Below are the code and all the weights of a small trained network. Each question names an input and a target symbol and asks about switching units off, where a switched-off unit gives its printed mean instead of its output.

import numpy as np


def w(rows, s, z=0):
    codes = np.array(rows[::2]) - 128.0
    scale = np.full(codes.shape[1], s)
    scale[-1] = z or s
    return codes * scale


def f(y):
    return np.maximum(y, 0)


def softmax(a):
    e = np.exp(a - a.max(-1, keepdims=True))
    return e / e.sum(-1, keepdims=True)


def log_softmax(a):
    a = a - a.max(-1, keepdims=True)
    return a - np.log(np.exp(a).sum(-1, keepdims=True))


def net(x, mask):
    ids = ['γζηθξφψ'.index(c) for c in x.split()]
    T = len(ids)
    res = E[ids] + P[:T]
    u = 0
    for l in range(3):
        r = res
        for j in range(2):
            rows = slice(2 * j, 2 * j + 2)
            q, k, v = (r @ M[l][rows].T for M in (Q, K, V))
            z = softmax(np.where(np.tri(T) > 0, q @ k.T / 2**0.5, -1e9)) @ v
            o = O[l][rows]
            res = res + np.where(mask[u + j], z, o[:, -1]) @ o[:, :-1]
        u += 2
        y = f(res @ A[l][:, :-1].T + A[l][:, -1])
        res = res + np.where(mask[u : u + 4], y, B[l][:, -1]) @ B[l][:, :-1]
        u += 4
    return log_softmax(res[-1] @ U[:, :-1].T + U[:, -1])


Q, K, V, O, A, B = {}, {}, {}, {}, {}, {}
E = w([
[120,92,148],'γ',
[158,119,82],'ζ',
[120,160,154],'η',
[92,1,236],'θ',
[148,210,57],'ξ',
[181,82,33],'φ',
[157,46,110],'ψ',
],0.0041)
P = w([
[107,198,176],'0',
[149,117,64],'1',
[86,126,87],'2',
[190,149,143],'3',
[63,139,98],'4',
[218,139,159],'5',
[52,136,88],'6',
[238,124,171],'7',
[31,157,108],'8',
[255,122,175],'9',
],0.0055)
Q[0] = w([
[93,25,58],'L0H1',
[229,125,118],'L0H1',
[4,90,46],'L0H2',
[110,112,199],'L0H2',
],0.019)
K[0] = w([
[21,212,126],'L0H1',
[154,144,240],'L0H1',
[3,37,153],'L0H2',
[159,137,202],'L0H2',
],0.018)
V[0] = w([
[254,97,211],'L0H1',
[39,148,70],'L0H1',
[21,122,163],'L0H2',
[41,126,130],'L0H2',
],0.0055)
O[0] = w([
[255,214,25,225],'L0H1',
[42,47,194,59],'L0H1',
[68,128,28,5],'L0H2',
[86,176,50,38],'L0H2',
],0.0034,0.0003)
A[0] = w([
[4,154,107,140],'L0N1',
[58,110,77,140],'L0N2',
[132,135,132,67],'L0N3',
[136,158,179,6],'L0N4',
],0.012,0.0019)
B[0] = w([
[73,25,2,251],'L0N1',
[64,161,191,220],'L0N2',
[120,128,147,128],'L0N3',
[112,68,228,132],'L0N4',
],0.009,0.0026)
Q[1] = w([
[163,173,104],'L1H1',
[7,91,24],'L1H1',
[74,220,226],'L1H2',
[135,166,111],'L1H2',
],0.016)
K[1] = w([
[139,113,161],'L1H1',
[7,131,88],'L1H1',
[35,83,23],'L1H2',
[114,124,150],'L1H2',
],0.018)
V[1] = w([
[88,249,110],'L1H1',
[51,97,236],'L1H1',
[77,37,186],'L1H2',
[130,115,174],'L1H2',
],0.014)
O[1] = w([
[207,96,220,4],'L1H1',
[186,113,2,125],'L1H1',
[66,32,4,108],'L1H2',
[161,105,122,123],'L1H2',
],0.0099,0.0018)
A[1] = w([
[232,7,170,203],'L1N1',
[20,59,220,58],'L1N2',
[7,124,175,224],'L1N3',
[207,152,113,254],'L1N4',
],0.015,0.0036)
B[1] = w([
[33,110,255,175],'L1N1',
[140,241,24,166],'L1N2',
[252,102,145,253],'L1N3',
[62,42,82,193],'L1N4',
],0.022,0.0055)
Q[2] = w([
[185,80,135],'L2H1',
[83,80,117],'L2H1',
[66,41,8],'L2H2',
[118,94,51],'L2H2',
],0.015)
K[2] = w([
[164,58,159],'L2H1',
[95,116,133],'L2H1',
[235,6,36],'L2H2',
[149,60,93],'L2H2',
],0.017)
V[2] = w([
[73,149,169],'L2H1',
[136,1,114],'L2H1',
[134,127,185],'L2H2',
[203,98,159],'L2H2',
],0.0085)
O[2] = w([
[176,128,78,85],'L2H1',
[120,16,168,255],'L2H1',
[129,128,171,103],'L2H2',
[92,1,136,184],'L2H2',
],0.0079,0.0072)
A[2] = w([
[132,148,237,58],'L2N1',
[137,157,100,126],'L2N2',
[4,158,136,5],'L2N3',
[26,158,207,193],'L2N4',
],0.02,0.0024)
B[2] = w([
[242,143,123,216],'L2N1',
[143,95,153,158],'L2N2',
[230,141,44,183],'L2N3',
[4,179,153,245],'L2N4',
],0.026,0.011)
U = w([
[102,54,217,254],'γ',
[136,213,146,1],'ζ',
[54,133,139,176],'η',
[136,106,19,135],'θ',
[202,156,143,147],'ξ',
[97,145,254,137],'φ',
[103,185,55,15],'ψ',
],0.0069,0.003)

Each question gives the input, a string of symbols that net reads in full, and the target symbol t.
The units are the heads (2 rows each of Q, K, V and O) and the neurons (one row each of A and B). Each row of codes is followed by its name. A weight is (code - 128) times the scale printed after its matrix; where a second scale follows, it is the last column's (O, A, B and U).
mask holds one flag per unit, layer by layer, with each layer's heads first. A switched-off unit (its flag False) gives its mean, the last column of its rows in O or B, instead of its output. The means were averaged over made-up inputs and are rounded, as every weight is.
A unit's drop is (log p(t) with every unit on - log p(t) with that unit switched off) / (log p(t) with every unit on - log p(t) with every unit switched off).
The circuit of an input: a set's keep is (log p(t) with only the set's units on - log p(t) with every unit switched off) / (log p(t) with every unit on - log p(t) with every unit switched off). Starting from the 12 units with the biggest drops (on a tie, the unit counted first), units are removed one at a time, each time the one whose removal leaves the highest keep (on an exact tie, the one counted first), for as long as the keep stays at least 0.8.
circuit, biggest first: the units of the circuit, biggest drop first
unit that matters most: the unit with the biggest drop
top k neurons: the k neurons with the biggest drops, biggest first
k most important neurons of layer l: the k neurons of layer l with the biggest drops, biggest first
which heads matter: for each layer, one digit per head in row order, 1 if its drop is at least 0.15 and else 0, layers parted by /
input θ ψ θ η ζ ξ γ ζ ξ θ, target φ: top 4 neurons : [L2N4; L0N1; L1N1; L1N2]
input φ γ γ ψ ξ ξ ψ η φ ξ, target ψ: top 4 neurons : [L2N3; L1N3; L0N1; L2N4]
input ξ ζ ψ ζ η ξ φ η γ η, target ψ: which heads matter : 01 / 00 / 00
input ξ ψ φ, target ξ: top neuron : [L2N4]
input ξ ψ η ζ, target γ: 3 most important neurons of layer 2 : [L2N3; L2N4; L2N1]
input ψ θ ψ ξ φ θ γ ξ, target θ: circuit, biggest first : [L1N4; L1N3; L2N3]
input γ η γ γ, target ψ: top 4 neurons : [L1N3; L2N3; L1N1; L2N4]
input ψ ψ η ξ ξ ζ ξ ξ ζ φ, target ζ: circuit, biggest first : [L2N4; L2N1; L1N1; L2N3]
input η φ ζ ψ, target ξ: which heads matter : 01 / 10 / 01
input θ ζ ξ ξ, target φ: top 3 neurons : [L0N1; L1N3; L0N2]
input φ η ζ ξ ζ, target ξ: top 4 neurons : [L1N4; L1N3; L2N4; L0N1]
input γ ψ ζ θ φ ξ γ ζ, target ζ: top 4 neurons : [L2N4; L2N1; L1N1; L0N1]
input γ ξ ξ ζ ξ ψ γ ζ ζ θ, target φ: 2 most important neurons of layer 1 : [L1N3; L1N1]
input η φ η γ ζ γ ξ, target ξ: unit that matters most : L2N4
input ψ ξ ψ θ ξ γ, target θ: which heads matter : 00 / 10 / 11
input ξ θ ζ η ζ η γ ζ, target ψ: circuit, biggest first : [L2N3; L1N3; L2N4; L1N1]
input ψ ξ φ ξ θ θ, target ζ: 3 most important neurons of layer 1 : [L1N1; L1N3; L1N2]
input γ ψ ζ φ ζ γ θ θ, target η: circuit, biggest first : [L1N1; L2N4]
input φ η ζ ζ ξ ξ η, target ξ: top 4 neurons : [L2N4; L1N4; L1N3; L0N1]
input ζ ζ ψ φ, target φ: unit that matters most : L1H1
input γ θ ξ ψ, target θ: circuit, biggest first : [L1N3; L2N3; L1N1]
input φ θ ζ φ φ ψ φ η γ θ, target ψ: which heads matter : 11 / 10 / 00
input η ξ γ ξ η, target ξ: circuit, biggest first : [L1N3; L2N4]
input ζ η ψ ψ φ η ψ γ, target ψ: circuit, biggest first : [L1N3; L2N3; L2N4; L1N1]
input ξ ψ η ξ η ζ ζ ξ γ, target γ: circuit, biggest first : [L2N3; L2N1; L2N4]
input ζ γ ζ γ ζ θ, target η: circuit, biggest first : [L2N4; L1N1]
input ξ ζ ψ γ ξ ψ φ η, target γ: unit that matters most : L1H1
input ξ ξ ζ φ, target ζ: top 4 neurons : [L2N4; L2N1; L1N1; L1N3]
input ψ η θ φ, target ψ: which heads matter : 01 / 10 / 00
input ξ γ γ ζ, target η: circuit, biggest first : [L1N3; L1H1; L2N4; L1N1]
